Each row has a name. Each piece below is followed by the name of the row it came from, unless a question asks for something else. Each question is about the rows just above it. Places in a row count from 0.

Gipu: [-30.3  16.9 -11.0   8.8  -9.2  46.2  46.7 -23.3  -0.7  36.8  46.9  -4.4
  23.9  47.4  17.7  -4.9 -21.9  -4.0 -21.0  -5.7   8.9  10.2  15.8 -66.5
   1.1  26.7  22.0  -8.4  92.6 -14.5  15.8   5.6  -8.9   5.5   7.8  -2.7
  -4.7   2.8  38.7 -31.5  21.9 -22.5  10.3 -21.0 -32.7 -16.1  -8.5  -3.1
   1.1 -27.3 -11.6   2.1  14.0  44.7 -27.5 -21.1 -15.7]
zomol: [-11.2   6.6  -6.0   1.6  -3.9  19.2  17.0 -10.4  -2.9  15.7  20.8  -3.1
  11.6  16.1   6.6  -1.9  -7.9  -1.2  -9.2  -2.1   3.0   0.0   3.9 -26.8
   2.1   8.8   8.9  -8.8  38.4  -8.3   6.1   1.2  -0.6   0.2   5.2   1.8
  -2.3   1.7  16.5 -15.8  11.2  -9.8   5.0 -10.4 -15.0  -2.3  -4.8   1.0
   2.1 -11.5  -3.9   1.1   3.4  17.2 -15.5  -9.2  -6.7]
fod: [  1.6  14.2   8.2  -4.2   5.2  -0.5 -22.4  10.0  -4.8 -11.5  10.9 -11.7
   0.3  -2.5  -7.5  14.7   7.2  -6.9  -6.4 -15.2   2.7   1.4  -2.5   7.4
 -11.8  -5.8  -5.1   2.5  -1.0  -2.1  -5.8   1.1 -10.4  -0.6 -12.2   8.9
  -6.8  12.6   2.7   2.9  25.1   0.1  -0.5   0.0  13.7   1.7  -2.7  20.5
  -6.8 -10.3  -8.0   1.2   4.4  -7.9   3.1   5.0   9.1]
votet: [ 0.8 -2.2 -3.7 -2.5  4.1  0.9 -3.7 -1.6 -0.9  2.1 -1.2 -2.6  3.7 -5.5
 -1.5 -3.6 -7.4  1.4  4.9  1.9 -5.4 -3.8  1.5  2.0  1.6  2.2 -7.2 -2.5
  0.4  5.6 -2.6 -4.5  0.6  2.1  3.4 -0.8 -0.3 -3.9  4.0 -2.8  2.6  2.5
 -4.1 -1.1 -6.9 -2.8  0.9 -1.2  7.1 -3.4  4.4 -2.4  0.2  1.4 -2.0  0.0
 -2.8]
vemu: [ 14.1  -2.8   2.8  -3.0   6.3 -10.9 -23.3  11.6  -1.0 -12.3 -14.8   1.6
   4.6 -16.3 -10.6   4.7  11.8  -2.5   7.1   1.2  -8.3  -8.1  -1.0  25.3
   3.2  -7.9 -13.9  -1.0 -29.4   5.9  -8.4  -3.5   4.7  -3.7  -2.4   4.0
   0.6  -1.1  -8.9   7.4  -1.7   7.4  -2.3   4.3  10.8   3.9   1.6   2.1
  -0.2   7.9   9.6   0.4  -5.4 -16.6   4.6  11.8   3.2]
What is the next entry after [ 46.7 -23.3  -0.7  36.8  46.9]?	[-4.4]
Row and place of [17.7] in the named rows:	Gipu, 14

Bas: [ 50.7  35.1 -14.9  41.4 -20.3  23.5 -40.6]
gora: [ 43.8  31.6 -14.9 -20.3  41.4  -8.0 -95.0]
Gidu: [ 31.7  35.1 -20.3 -14.9  41.4  -8.5   0.9]
Tanim: [-40.9  47.9   8.7 -12.8  -1.3 -75.5  19.0]
paput: [ 50.7  35.1 -14.9  41.4 -20.3  23.5   3.4]
gif: [-21.2   1.7  41.5   3.4  31.6  -9.4 -57.2]
Where in the named rows is [43.8]?	gora, 0
find: [ 50.7  35.1 -14.9  41.4 -20.3  23.5 -40.6]	Bas
Where in the named rows is [0.9]?	Gidu, 6
Where in the named rows is [31.7]?	Gidu, 0
Where in the named rows is [-12.8]?	Tanim, 3

